Here is a tiny trained network, its code and every weight. The questions are about switching its units off for an input and a class, where a switched-off unit gives its printed mean instead of its output.

import numpy as np


def w(rows, s, z=0):
    codes = np.array(rows[::2]) - 128.0
    scale = np.full(codes.shape[1], s)
    scale[-1] = z or s
    return codes * scale


def f(y):
    return y / 2 * (1 + np.tanh(0.7978845608 * (y + 0.044715 * y**3)))


def log_softmax(a):
    a = a - a.max(-1, keepdims=True)
    return a - np.log(np.exp(a).sum(-1, keepdims=True))


def net(x, mask):
    res = np.array(x, float).reshape(1, 3) / 4 @ E
    y = f(res @ A[0][:, :-1].T + A[0][:, -1])
    res = res + np.where(mask, y, B[0][:, -1]) @ B[0][:, :-1]
    return log_softmax(res[-1] @ U[:, :-1].T + U[:, -1])


A, B = {}, {}
E = w([
[227,17,199,176,31,75,38,25,241],'x0',
[200,136,99,124,116,200,83,254,67],'x1',
[228,118,145,41,194,149,133,58,69],'x2',
],0.0089)
A[0] = w([
[232,146,117,112,183,185,108,72,125,165],'N1',
[120,53,86,214,96,155,96,255,112,201],'N2',
[202,171,121,194,80,164,75,152,121,224],'N3',
[109,152,64,131,121,151,117,88,194,94],'N4',
[91,81,222,158,97,47,102,111,182,131],'N5',
[3,193,57,100,209,137,191,127,128,201],'N6',
[62,167,154,182,179,186,170,137,95,120],'N7',
[195,90,146,90,184,123,119,73,113,217],'N8',
[117,141,177,191,78,131,83,163,180,253],'N9',
[188,90,164,79,197,173,163,157,130,147],'N10',
[78,158,139,152,181,93,179,180,59,137],'N11',
[150,166,109,149,199,189,135,145,47,166],'N12',
[118,150,87,120,51,117,113,181,131,142],'N13',
[108,117,97,205,68,82,132,79,168,180],'N14',
[72,152,150,151,176,160,194,142,114,146],'N15',
],0.0097,0.0035)
B[0] = w([
[238,179,171,2,78,89,46,149,43,187],'N1',
[114,48,89,88,160,215,93,129,67,194],'N2',
[110,39,128,49,78,187,37,141,102,173],'N3',
[105,115,161,168,136,136,161,102,107,138],'N4',
[164,108,210,178,122,64,140,156,203,206],'N5',
[50,203,55,127,225,161,168,40,192,248],'N6',
[170,145,127,150,209,133,122,54,112,186],'N7',
[115,208,190,96,66,49,136,113,122,195],'N8',
[90,36,170,211,133,215,60,253,168,186],'N9',
[163,161,155,94,159,50,109,76,95,170],'N10',
[139,168,60,78,154,106,180,147,160,199],'N11',
[123,175,89,84,139,58,96,103,162,200],'N12',
[134,41,82,183,210,173,143,149,77,155],'N13',
[159,50,186,174,184,100,149,107,231,191],'N14',
[106,216,43,130,178,117,138,186,99,184],'N15',
],0.0076,0.017)
U = w([
[183,135,118,129,119,173,162,166,125,6],'0',
[94,68,138,135,115,224,57,193,132,180],'1',
[125,96,222,170,102,87,116,151,255,109],'2',
[171,186,187,29,34,89,66,129,65,182],'3',
[54,171,80,107,193,139,145,110,188,218],'4',
],0.0096,0.0016)

Each question gives the input, the list of numbers given to net, and the class t.
The units are the neurons (one row each of A and B). Each row of codes is followed by its name. A weight is (code - 128) times the scale printed after its matrix; where a second scale follows, it is the last column's (A, B and U).
mask holds one flag per neuron, in row order. A switched-off neuron (its flag False) gives its mean, the last column of its row in B, instead of its output. The means were averaged over made-up inputs and are rounded, as every weight is.
A unit's drop is (log p(t) with every unit on - log p(t) with that unit switched off) / (log p(t) with every unit on - log p(t) with every unit switched off).
The circuit of an input: a set's keep is (log p(t) with only the set's units on - log p(t) with every unit switched off) / (log p(t) with every unit on - log p(t) with every unit switched off). Starting from the 12 units with the biggest drops (on a tie, the unit counted first), units are removed one at a time, each time the one whose removal leaves the highest keep (on an exact tie, the one counted first), for as long as the keep stays at least 0.8.
circuit, biggest first: the units of the circuit, biggest drop first
k most important neurons: the k neurons with the biggest drops, biggest first
drop when u is switched off: that unit's drop, to one decimal
input [-3,7,-2], class 1: circuit, biggest first => N2
input [5,3,-3], class 1: 2 most important neurons => N2, N3
input [4,2,-1], class 1: 2 most important neurons => N3, N9
input [7,6,1], class 1: 2 most important neurons => N9, N3
input [3,-8,5], class 2: 2 most important neurons => N5, N14
input [3,2,1], class 3: 2 most important neurons => N6, N14
input [0,-2,1], class 2: 2 most important neurons => N6, N1
input [2,-8,5], class 2: 2 most important neurons => N5, N14
input [-1,8,1], class 3: 2 most important neurons => N9, N12
input [-5,1,7], class 3: 2 most important neurons => N1, N10
input [-3,6,-6], class 1: 2 most important neurons => N2, N3
input [-1,2,-2], class 1: drop when N6 is switched off => 0.3
input [-4,-2,8], class 3: drop when N1 is switched off => 0.6
input [-1,3,-2], class 1: most important neuron => N6
input [4,-1,4], class 3: drop when N1 is switched off => 0.1
input [2,3,4], class 3: drop when N4 is switched off => 0.0
